Below is a small trained network, with its code and all its weights. Each question gives an input and a class and asks what happens when units are switched off, that is, made to give their printed mean instead of their output.

import numpy as np


def w(rows, s, z=0):
    codes = np.array(rows[::2]) - 128.0
    scale = np.full(codes.shape[1], s)
    scale[-1] = z or s
    return codes * scale


def f(y):
    return y / 2 * (1 + np.tanh(0.7978845608 * (y + 0.044715 * y**3)))


def log_softmax(a):
    a = a - a.max(-1, keepdims=True)
    return a - np.log(np.exp(a).sum(-1, keepdims=True))


def net(x, mask):
    res = np.array(x, float).reshape(1, 5) / 4 @ E
    y = f(res @ A[0][:, :-1].T + A[0][:, -1])
    res = res + np.where(mask, y, B[0][:, -1]) @ B[0][:, :-1]
    return log_softmax(res[-1] @ U[:, :-1].T + U[:, -1])


A, B = {}, {}
E = w([
[89,195,50],'x0',
[132,68,3],'x1',
[52,188,164],'x2',
[87,69,154],'x3',
[76,108,154],'x4',
],0.0067)
A[0] = w([
[124,107,135,86],'n0',
[92,153,96,74],'n1',
[67,106,129,251],'n2',
[104,138,136,209],'n3',
[108,143,128,132],'n4',
[121,99,35,12],'n5',
[81,146,135,125],'n6',
[196,74,90,114],'n7',
[164,166,212,49],'n8',
[159,88,204,166],'n9',
[153,120,205,124],'n10',
[85,118,89,205],'n11',
[121,120,110,164],'n12',
[129,126,108,99],'n13',
[140,67,132,161],'n14',
[174,160,135,123],'n15',
[90,150,121,49],'n16',
[160,169,68,191],'n17',
[83,26,176,89],'n18',
[191,132,168,128],'n19',
[102,184,111,252],'n20',
[106,5,140,74],'n21',
[150,163,91,204],'n22',
[167,102,135,78],'n23',
[151,112,105,146],'n24',
],0.017,0.0036)
B[0] = w([
[134,129,109,129],'n0',
[151,160,121,148],'n1',
[118,200,112,220],'n2',
[110,162,128,172],'n3',
[121,145,120,140],'n4',
[194,173,183,209],'n5',
[107,166,106,164],'n6',
[182,59,168,220],'n7',
[45,112,112,222],'n8',
[90,74,62,244],'n9',
[68,92,95,220],'n10',
[155,180,166,194],'n11',
[142,140,141,148],'n12',
[143,130,136,128],'n13',
[174,117,106,197],'n14',
[96,104,169,148],'n15',
[126,151,100,134],'n16',
[105,129,215,201],'n17',
[149,183,1,255],'n18',
[93,60,125,176],'n19',
[103,174,166,212],'n20',
[204,165,77,254],'n21',
[114,140,180,179],'n22',
[143,86,113,144],'n23',
[148,115,154,157],'n24',
],0.03,0.0063)
U = w([
[213,1,130,105],'0',
[227,138,101,234],'1',
[116,107,200,48],'2',
[120,179,158,139],'3',
[52,95,119,74],'4',
[235,93,214,5],'5',
[101,145,186,253],'6',
],0.0099,0.0026)

Each question gives the input, the list of numbers given to net, and the class t.
The units are the neurons (one row each of A and B). Each row of codes is followed by its name. A weight is (code - 128) times the scale printed after its matrix; where a second scale follows, it is the last column's (A, B and U).
mask holds one flag per neuron, in row order. A switched-off neuron (its flag False) gives its mean, the last column of its row in B, instead of its output. The means were averaged over made-up inputs and are rounded, as every weight is.
A unit's drop is (log p(t) with every unit on - log p(t) with that unit switched off) / (log p(t) with every unit on - log p(t) with every unit switched off).
The circuit of an input: a set's keep is (log p(t) with only the set's units on - log p(t) with every unit switched off) / (log p(t) with every unit on - log p(t) with every unit switched off). Starting from the 12 units with the biggest drops (on a tie, the unit counted first), units are removed one at a time, each time the one whose removal leaves the highest keep (on an exact tie, the one counted first), for as long as the keep stays at least 0.8.
circuit, biggest first: the units of the circuit, biggest drop first
top k neurons: the k neurons with the biggest drops, biggest first
drop of u: that unit's drop, to one decimal
input [0,8,6,-2,-1], class 5: circuit, biggest first => (n5, n18)
input [-8,7,-6,-5,-7], class 0: circuit, biggest first => (n7)
input [0,0,3,-5,-2], class 6: circuit, biggest first => (n18, n21)
input [7,-3,-8,-5,5], class 5: circuit, biggest first => (n9, n18)
input [2,-6,-1,-6,-8], class 6: top 2 neurons => (n9, n17)
input [-1,-2,3,2,3], class 4: circuit, biggest first => (n5, n21)
input [-3,5,6,-3,-8], class 6: top 3 neurons => (n21, n14, n7)
input [-7,-8,-6,6,0], class 4: top 2 neurons => (n8, n10)
input [4,0,-1,3,-4], class 6: top 2 neurons => (n21, n7)
input [2,-1,-3,-4,-5], class 5: top 3 neurons => (n8, n10, n9)
input [4,-8,3,-8,7], class 4: top 2 neurons => (n8, n5)
input [6,4,5,-6,-8], class 6: top 2 neurons => (n17, n20)
input [-4,1,-3,-2,2], class 0: drop of n15 => 0.0
input [-1,2,7,8,3], class 1: circuit, biggest first => (n18)
input [-4,-5,-8,-5,1], class 0: drop of n23 => 0.1
input [0,-5,-8,-5,-3], class 0: drop of n7 => 0.2
